Below are the code and all the weights of a small trained network. Each question names an input and a class and asks about switching units off, where a switched-off unit gives its printed mean instead of its output.

import numpy as np


def w(rows, s, z=0):
    codes = np.array(rows[::2]) - 128.0
    scale = np.full(codes.shape[1], s)
    scale[-1] = z or s
    return codes * scale


def f(y):
    return np.maximum(y, 0)


def log_softmax(a):
    a = a - a.max(-1, keepdims=True)
    return a - np.log(np.exp(a).sum(-1, keepdims=True))


def net(x, mask):
    res = np.array(x, float).reshape(1, 5) / 4 @ E
    y = f(res @ A[0][:, :-1].T + A[0][:, -1])
    res = res + np.where(mask, y, B[0][:, -1]) @ B[0][:, :-1]
    return log_softmax(res[-1] @ U[:, :-1].T + U[:, -1])


A, B = {}, {}
E = w([
[89,150,113,11,157,43,161,131,71,131],'x0',
[126,132,122,127,124,131,124,123,129,129],'x1',
[48,7,82,162,157,115,124,141,148,148],'x2',
[134,126,122,125,126,130,121,124,127,133],'x3',
[108,150,145,148,129,124,171,120,135,197],'x4',
],0.013)
A[0] = w([
[154,152,133,108,118,124,129,115,126,94,183],'N1',
[104,88,102,175,126,141,122,122,133,171,110],'N2',
[151,165,151,127,120,138,130,131,137,169,204],'N3',
[79,78,103,108,125,125,104,125,136,130,15],'N4',
[124,113,142,143,121,131,132,121,144,148,111],'N5',
[77,131,122,61,138,101,138,134,118,162,5],'N6',
[129,187,144,60,133,106,134,133,121,96,105],'N7',
[171,251,146,153,116,151,144,125,132,162,79],'N8',
[131,73,125,190,124,145,117,126,142,156,107],'N9',
[83,91,104,114,125,130,116,130,134,125,48],'N10',
[170,98,117,169,126,151,98,128,135,70,152],'N11',
[99,71,114,121,128,132,127,143,127,120,117],'N12',
[162,122,105,66,126,123,108,117,111,103,101],'N13',
[182,124,128,190,120,162,101,126,142,86,30],'N14',
[101,97,100,123,129,124,130,137,124,128,165],'N15',
],0.019,0.012)
B[0] = w([
[129,180,83,142,116,125,130,165,127,161,203],'N1',
[178,185,136,135,103,168,90,153,153,112,193],'N2',
[116,117,102,107,140,97,163,141,95,72,213],'N3',
[131,150,103,120,153,74,202,133,91,105,166],'N4',
[141,134,107,117,148,143,101,121,140,168,148],'N5',
[157,8,158,140,106,102,98,49,143,107,190],'N6',
[118,221,106,131,149,160,151,178,113,117,234],'N7',
[124,18,165,132,121,113,98,66,150,144,252],'N8',
[119,165,141,153,120,170,61,172,152,164,202],'N9',
[109,129,105,79,126,102,162,128,87,89,161],'N10',
[122,53,158,113,120,95,144,71,137,148,207],'N11',
[144,91,150,131,125,117,137,79,118,99,184],'N12',
[118,181,130,133,132,143,155,164,133,137,182],'N13',
[111,133,94,90,152,66,197,123,70,73,192],'N14',
[99,90,146,138,124,134,113,113,153,178,185],'N15',
],0.017,0.019)
U = w([
[80,131,109,70,159,25,184,120,89,92,253],'0',
[129,52,196,154,92,77,66,72,192,134,78],'1',
[122,254,114,157,127,179,78,234,170,161,66],'2',
],0.0071,0.003)

Each question gives the input, the list of numbers given to net, and the class t.
The units are the neurons (one row each of A and B). Each row of codes is followed by its name. A weight is (code - 128) times the scale printed after its matrix; where a second scale follows, it is the last column's (A, B and U).
mask holds one flag per neuron, in row order. A switched-off neuron (its flag False) gives its mean, the last column of its row in B, instead of its output. The means were averaged over made-up inputs and are rounded, as every weight is.
A unit's drop is (log p(t) with every unit on - log p(t) with that unit switched off) / (log p(t) with every unit on - log p(t) with every unit switched off).
The circuit of an input: a set's keep is (log p(t) with only the set's units on - log p(t) with every unit switched off) / (log p(t) with every unit on - log p(t) with every unit switched off). Starting from the 12 units with the biggest drops (on a tie, the unit counted first), units are removed one at a time, each time the one whose removal leaves the highest keep (on an exact tie, the one counted first), for as long as the keep stays at least 0.8.
circuit, biggest first: the units of the circuit, biggest drop first
most important unit: the unit with the biggest drop
top k neurons: the k neurons with the biggest drops, biggest first
drop of u: that unit's drop, to one decimal
input [8,7,-6,-5,-1], class 2: most important unit -> N7
input [-1,5,-6,-8,6], class 1: top 2 neurons -> (N8 N14)
input [0,-2,5,-6,-1], class 1: top 2 neurons -> (N7 N14)
input [7,4,3,3,4], class 1: top 3 neurons -> (N6 N14 N3)
input [0,-6,-5,-1,5], class 1: top 4 neurons -> (N8 N14 N4 N10)
input [1,8,-6,6,-1], class 2: top 4 neurons -> (N7 N14 N11 N1)
input [3,7,2,-2,3], class 1: top 2 neurons -> (N14 N7)
input [2,-2,-8,-3,-2], class 2: top 2 neurons -> (N7 N1)
input [-8,6,-3,8,0], class 0: top 4 neurons -> (N14 N6 N3 N15)
input [-4,7,-1,5,-1], class 0: top 3 neurons -> (N14 N6 N8)
input [-7,8,0,-6,-6], class 0: top 3 neurons -> (N14 N8 N6)
input [-6,-7,-1,0,-4], class 0: top 2 neurons -> (N14 N8)
input [8,-8,-1,7,-1], class 2: drop of N7 -> 0.5
input [8,-8,-3,1,-1], class 2: circuit, biggest first -> (N7)
input [-1,-8,7,7,5], class 2: drop of N8 -> 0.2
input [-5,-8,-3,-3,-6], class 0: drop of N14 -> 2.5
input [1,-8,-4,1,-4], class 2: drop of N14 -> 0.1
